Here is a tiny trained network, its code and every weight. The questions are about switching its units off for an input and a class, where a switched-off unit gives its printed mean instead of its output.

import numpy as np


def w(rows, s, z=0):
    codes = np.array(rows[::2]) - 128.0
    scale = np.full(codes.shape[1], s)
    scale[-1] = z or s
    return codes * scale


def f(y):
    return y / 2 * (1 + np.tanh(0.7978845608 * (y + 0.044715 * y**3)))


def log_softmax(a):
    a = a - a.max(-1, keepdims=True)
    return a - np.log(np.exp(a).sum(-1, keepdims=True))


def net(x, mask):
    res = np.array(x, float).reshape(1, 7) / 4 @ E
    y = f(res @ A[0][:, :-1].T + A[0][:, -1])
    res = res + np.where(mask, y, B[0][:, -1]) @ B[0][:, :-1]
    return log_softmax(res[-1] @ U[:, :-1].T + U[:, -1])


A, B = {}, {}
E = w([
[8,80,145,144,173,59],'x0',
[125,107,146,115,116,138],'x1',
[142,126,122,130,140,127],'x2',
[127,120,131,124,128,131],'x3',
[96,203,178,2,213,144],'x4',
[75,108,110,166,148,242],'x5',
[125,112,136,115,117,133],'x6',
],0.0081)
A[0] = w([
[18,132,103,113,173,84,75],'neuron 1',
[223,130,130,121,112,202,84],'neuron 2',
[115,120,168,169,176,102,29],'neuron 3',
[135,163,134,11,153,116,50],'neuron 4',
[205,194,138,90,116,207,113],'neuron 5',
[122,237,160,71,208,138,72],'neuron 6',
[35,109,87,96,124,71,49],'neuron 7',
[175,220,63,157,153,157,175],'neuron 8',
[75,125,128,127,163,255,108],'neuron 9',
[116,187,127,74,129,159,2],'neuron 10',
[38,86,73,100,136,83,38],'neuron 11',
[76,165,91,3,208,215,28],'neuron 12',
[78,134,82,151,245,83,247],'neuron 13',
[109,86,143,144,157,233,115],'neuron 14',
[85,198,99,43,179,162,123],'neuron 15',
[67,152,117,143,135,216,67],'neuron 16',
[165,177,75,167,110,146,122],'neuron 17',
[79,133,63,136,151,242,28],'neuron 18',
[163,188,229,76,61,23,85],'neuron 19',
[215,189,204,75,68,193,112],'neuron 20',
],0.0067,0.0047)
B[0] = w([
[153,144,213,159,172,180,188],'neuron 1',
[60,116,181,191,173,153,198],'neuron 2',
[225,137,163,174,187,123,111],'neuron 3',
[168,70,29,212,125,136,189],'neuron 4',
[79,106,195,120,187,189,232],'neuron 5',
[129,79,60,186,43,136,229],'neuron 6',
[188,161,176,185,227,206,153],'neuron 7',
[63,130,190,93,124,137,210],'neuron 8',
[151,255,77,59,163,35,222],'neuron 9',
[156,119,110,205,180,153,134],'neuron 10',
[168,112,220,244,171,108,150],'neuron 11',
[107,50,83,228,90,154,241],'neuron 12',
[61,132,157,66,110,184,255],'neuron 13',
[156,201,48,65,175,22,195],'neuron 14',
[123,45,73,212,43,163,235],'neuron 15',
[181,209,112,91,182,101,165],'neuron 16',
[86,98,118,145,153,172,167],'neuron 17',
[216,185,39,91,238,56,175],'neuron 18',
[183,194,57,61,210,62,197],'neuron 19',
[69,158,189,130,206,180,237],'neuron 20',
],0.0069,0.005)
U = w([
[145,19,19,248,77,167,36],'0',
[213,193,61,83,223,42,34],'1',
[82,111,147,115,123,157,245],'2',
[87,110,253,169,194,190,4],'3',
[75,101,113,97,91,154,210],'4',
],0.0074,0.0045)

Each question gives the input, the list of numbers given to net, and the class t.
The units are the neurons (one row each of A and B). Each row of codes is followed by its name. A weight is (code - 128) times the scale printed after its matrix; where a second scale follows, it is the last column's (A, B and U).
mask holds one flag per neuron, in row order. A switched-off neuron (its flag False) gives its mean, the last column of its row in B, instead of its output. The means were averaged over made-up inputs and are rounded, as every weight is.
A unit's drop is (log p(t) with every unit on - log p(t) with that unit switched off) / (log p(t) with every unit on - log p(t) with every unit switched off).
The circuit of an input: a set's keep is (log p(t) with only the set's units on - log p(t) with every unit switched off) / (log p(t) with every unit on - log p(t) with every unit switched off). Starting from the 12 units with the biggest drops (on a tie, the unit counted first), units are removed one at a time, each time the one whose removal leaves the highest keep (on an exact tie, the one counted first), for as long as the keep stays at least 0.8.
units of the circuit, in order: the units of the circuit, biggest drop first
most important unit: the unit with the biggest drop
top k neurons: the k neurons with the biggest drops, biggest first
drop of u: that unit's drop, to one decimal
input [-8,4,5,-6,3,5,6], class 3: units of the circuit, in order	neuron 5; neuron 20
input [-2,-5,6,8,8,-8,-8], class 0: top neuron	neuron 6
input [-3,-1,2,3,6,8,-6], class 1: top 3 neurons	neuron 9; neuron 18; neuron 14
input [7,1,4,6,0,-6,-2], class 3: units of the circuit, in order	neuron 1; neuron 7
input [6,3,-3,-8,-7,-8,-1], class 1: units of the circuit, in order	neuron 19; neuron 15
input [-1,-6,-4,5,8,6,-7], class 0: top 3 neurons	neuron 12; neuron 15; neuron 6
input [5,-4,-3,-4,-4,1,-1], class 3: top 2 neurons	neuron 15; neuron 6
input [-6,7,-8,6,3,7,-5], class 1: top 3 neurons	neuron 9; neuron 18; neuron 14
input [-4,-4,3,-5,7,7,8], class 0: top 2 neurons	neuron 12; neuron 15
input [-4,4,-1,8,-5,6,-3], class 2: top 2 neurons	neuron 19; neuron 2
input [-5,2,-2,-5,6,-4,-2], class 0: top 2 neurons	neuron 4; neuron 6
input [-8,7,2,-7,5,1,1], class 3: top 3 neurons	neuron 20; neuron 5; neuron 2
input [0,5,-7,-7,-5,-7,6], class 1: top 3 neurons	neuron 19; neuron 15; neuron 12
input [1,-7,5,1,-5,6,-1], class 4: most important unit	neuron 19
input [5,-3,0,2,7,2,3], class 0: drop of neuron 6	0.1
input [-1,-6,8,-3,2,7,2], class 1: drop of neuron 9	0.2
input [-6,-5,6,6,6,-2,3], class 0: drop of neuron 15	0.2
input [-7,7,-2,-5,1,-3,-6], class 3: drop of neuron 2	0.1
